Below are the code and all the weights of a small trained network. Each question names an input and a target symbol and asks about switching units off, where a switched-off unit gives its printed mean instead of its output.

import numpy as np


def w(rows, s, z=0):
    codes = np.array(rows[::2]) - 128.0
    scale = np.full(codes.shape[1], s)
    scale[-1] = z or s
    return codes * scale


def f(y):
    return y / 2 * (1 + np.tanh(0.7978845608 * (y + 0.044715 * y**3)))


def softmax(a):
    e = np.exp(a - a.max(-1, keepdims=True))
    return e / e.sum(-1, keepdims=True)


def log_softmax(a):
    a = a - a.max(-1, keepdims=True)
    return a - np.log(np.exp(a).sum(-1, keepdims=True))


def net(x, mask):
    ids = ['ΣΨεζξφ'.index(c) for c in x.split()]
    T = len(ids)
    res = E[ids] + P[:T]
    u = 0
    for l in range(2):
        r = res
        for j in range(3):
            rows = slice(4 * j, 4 * j + 4)
            q, k, v = (r @ M[l][rows].T for M in (Q, K, V))
            z = softmax(np.where(np.tri(T) > 0, q @ k.T / 4**0.5, -1e9)) @ v
            o = O[l][rows]
            res = res + np.where(mask[u + j], z, o[:, -1]) @ o[:, :-1]
        u += 3
        y = f(res @ A[l][:, :-1].T + A[l][:, -1])
        res = res + np.where(mask[u : u + 4], y, B[l][:, -1]) @ B[l][:, :-1]
        u += 4
    return log_softmax(res[-1] @ U[:, :-1].T + U[:, -1])


Q, K, V, O, A, B = {}, {}, {}, {}, {}, {}
E = w([
[173,48,115],'Σ',
[252,232,189],'Ψ',
[174,109,109],'ε',
[87,66,89],'ζ',
[62,92,179],'ξ',
[174,61,111],'φ',
],0.015)
P = w([
[254,172,210],'0',
[123,140,27],'1',
[134,128,47],'2',
[128,120,52],'3',
[140,103,71],'4',
[140,95,78],'5',
[150,86,85],'6',
],0.0056)
Q[0] = w([
[200,127,172],'L0H1',
[46,153,114],'L0H1',
[111,130,87],'L0H1',
[219,54,126],'L0H1',
[143,167,35],'L0H2',
[25,139,53],'L0H2',
[217,28,107],'L0H2',
[54,50,125],'L0H2',
[197,177,152],'L0H3',
[94,199,173],'L0H3',
[153,57,114],'L0H3',
[62,1,21],'L0H3',
],0.01)
K[0] = w([
[136,192,179],'L0H1',
[162,81,1],'L0H1',
[87,108,92],'L0H1',
[84,135,240],'L0H1',
[207,49,133],'L0H2',
[57,35,27],'L0H2',
[105,152,252],'L0H2',
[20,76,166],'L0H2',
[177,226,88],'L0H3',
[89,205,100],'L0H3',
[165,27,55],'L0H3',
[74,85,174],'L0H3',
],0.0099)
V[0] = w([
[102,145,130],'L0H1',
[81,114,41],'L0H1',
[108,87,113],'L0H1',
[109,71,37],'L0H1',
[103,89,108],'L0H2',
[79,192,109],'L0H2',
[51,66,149],'L0H2',
[157,82,51],'L0H2',
[143,110,83],'L0H3',
[15,125,208],'L0H3',
[11,81,108],'L0H3',
[149,132,178],'L0H3',
],0.011)
O[0] = w([
[87,210,113,75],'L0H1',
[72,52,102,24],'L0H1',
[107,111,59,153],'L0H1',
[107,125,116,115],'L0H1',
[129,117,168,137],'L0H2',
[192,163,35,3],'L0H2',
[107,171,183,186],'L0H2',
[117,50,254,106],'L0H2',
[232,119,106,166],'L0H3',
[67,178,113,58],'L0H3',
[139,98,128,118],'L0H3',
[102,190,121,153],'L0H3',
],0.0058,0.0025)
A[0] = w([
[97,175,220,26],'L0N1',
[117,145,135,146],'L0N2',
[40,172,220,236],'L0N3',
[128,2,99,254],'L0N4',
],0.0091,0.0051)
B[0] = w([
[74,95,72,130],'L0N1',
[144,136,132,130],'L0N2',
[82,170,95,195],'L0N3',
[104,246,119,250],'L0N4',
],0.013,0.011)
Q[1] = w([
[122,197,100],'L1H1',
[255,120,123],'L1H1',
[88,246,61],'L1H1',
[114,178,69],'L1H1',
[124,192,64],'L1H2',
[164,130,85],'L1H2',
[9,63,133],'L1H2',
[185,123,106],'L1H2',
[139,166,184],'L1H3',
[72,16,109],'L1H3',
[110,169,56],'L1H3',
[148,244,47],'L1H3',
],0.0092)
K[1] = w([
[118,192,152],'L1H1',
[172,187,130],'L1H1',
[94,148,216],'L1H1',
[111,176,147],'L1H1',
[115,161,230],'L1H2',
[127,52,189],'L1H2',
[37,186,85],'L1H2',
[141,126,129],'L1H2',
[182,119,150],'L1H3',
[103,247,79],'L1H3',
[72,114,209],'L1H3',
[134,55,181],'L1H3',
],0.012)
V[1] = w([
[166,163,241],'L1H1',
[152,103,123],'L1H1',
[55,30,183],'L1H1',
[223,96,212],'L1H1',
[186,14,57],'L1H2',
[193,116,216],'L1H2',
[101,151,111],'L1H2',
[2,204,138],'L1H2',
[180,69,162],'L1H3',
[150,173,136],'L1H3',
[185,68,168],'L1H3',
[115,151,193],'L1H3',
],0.0077)
O[1] = w([
[95,125,57,127],'L1H1',
[74,134,150,84],'L1H1',
[79,65,146,65],'L1H1',
[99,159,103,16],'L1H1',
[151,172,254,9],'L1H2',
[105,167,120,105],'L1H2',
[148,97,120,155],'L1H2',
[129,101,78,222],'L1H2',
[68,140,230,90],'L1H3',
[111,115,131,168],'L1H3',
[103,160,178,91],'L1H3',
[93,77,114,154],'L1H3',
],0.0089,0.014)
A[1] = w([
[87,37,42,142],'L1N1',
[245,185,121,42],'L1N2',
[194,3,53,249],'L1N3',
[234,221,97,2],'L1N4',
],0.0064,0.0037)
B[1] = w([
[105,121,218,238],'L1N1',
[211,2,161,167],'L1N2',
[70,178,197,251],'L1N3',
[80,45,157,182],'L1N4',
],0.008,0.021)
U = w([
[128,194,254,130],'Σ',
[149,35,203,129],'Ψ',
[114,42,92,2],'ε',
[114,144,107,121],'ζ',
[64,38,156,167],'ξ',
[125,152,120,145],'φ',
],0.0072,0.0051)

Each question gives the input, a string of symbols that net reads in full, and the target symbol t.
The units are the heads (4 rows each of Q, K, V and O) and the neurons (one row each of A and B). Each row of codes is followed by its name. A weight is (code - 128) times the scale printed after its matrix; where a second scale follows, it is the last column's (O, A, B and U).
mask holds one flag per unit, layer by layer, with each layer's heads first. A switched-off unit (its flag False) gives its mean, the last column of its rows in O or B, instead of its output. The means were averaged over made-up inputs and are rounded, as every weight is.
A unit's drop is (log p(t) with every unit on - log p(t) with that unit switched off) / (log p(t) with every unit on - log p(t) with every unit switched off).
The circuit of an input: a set's keep is (log p(t) with only the set's units on - log p(t) with every unit switched off) / (log p(t) with every unit on - log p(t) with every unit switched off). Starting from the 12 units with the biggest drops (on a tie, the unit counted first), units are removed one at a time, each time the one whose removal leaves the highest keep (on an exact tie, the one counted first), for as long as the keep stays at least 0.8.
circuit, biggest first: the units of the circuit, biggest drop first
unit that matters most: the unit with the biggest drop
top k neurons: the k neurons with the biggest drops, biggest first
k most important neurons of layer l: the k neurons of layer l with the biggest drops, biggest first
heads that matter: for each layer, one digit per head in row order, 1 if its drop is at least 0.15 and else 0, layers parted by /
input φ ξ ξ ξ Σ, target φ: unit that matters most : L0H2
input ξ ξ ξ ξ φ, target Ψ: circuit, biggest first : [L0N3, L0H3, L1H1, L0N1]
input ξ ζ φ ξ φ, target Ψ: 2 most important neurons of layer 0 : [L0N3, L0N1]
input ξ ξ ε Ψ, target Ψ: heads that matter : 010 / 010
input ξ ξ Σ ξ ζ Σ, target Ψ: top 4 neurons : [L0N3, L1N2, L0N1, L1N4]
input ε ε Σ, target Σ: circuit, biggest first : [L1H2, L0N4]
input ε ξ Σ ε φ, target Σ: circuit, biggest first : [L1H2, L0N4, L0N3]
input Ψ ζ ε Ψ Σ φ, target ε: 3 most important neurons of layer 1 : [L1N4, L1N2, L1N3]
input Σ ε ξ ε φ, target ζ: 3 most important neurons of layer 1 : [L1N1, L1N3, L1N2]
input φ Σ φ ζ, target φ: heads that matter : 011 / 000
input φ ε ε Σ, target ζ: circuit, biggest first : [L0N4, L1N1, L1H1]
input ξ Σ Ψ ξ ε, target Ψ: top 2 neurons : [L0N3, L1N2]
input ε φ ξ ξ ξ Σ Σ, target Σ: heads that matter : 101 / 011
input Ψ ε ε ζ ζ ζ, target ζ: 2 most important neurons of layer 0 : [L0N4, L0N3]
input Ψ Σ ξ Ψ Σ, target ε: circuit, biggest first : [L0H2, L1H2]
input ε Ψ ξ ζ φ ε, target Σ: circuit, biggest first : [L0N4, L0N3, L1H2]
input ξ ε Ψ ε ξ ε Σ, target Ψ: top 4 neurons : [L0N3, L1N2, L1N3, L1N4]
input ε ξ Σ ξ φ ζ ε, target Σ: heads that matter : 101 / 011
input φ Ψ ξ ξ Σ, target φ: circuit, biggest first : [L1N1, L0N4, L1H2]
input ξ Ψ Ψ ε ξ φ ε, target Ψ: top 3 neurons : [L1N2, L0N3, L1N4]
input ε ξ ξ Ψ Ψ, target Ψ: top 3 neurons : [L1N2, L1N4, L1N3]
input φ ξ Σ ε φ, target φ: top 4 neurons : [L1N1, L0N4, L1N3, L0N3]
input Σ ε ζ, target ζ: heads that matter : 011 / 000
input Σ ε Σ ξ ε Σ, target ζ: unit that matters most : L0H2
input Ψ ξ ξ φ ε Σ, target ε: top 4 neurons : [L1N4, L1N2, L1N3, L1N1]
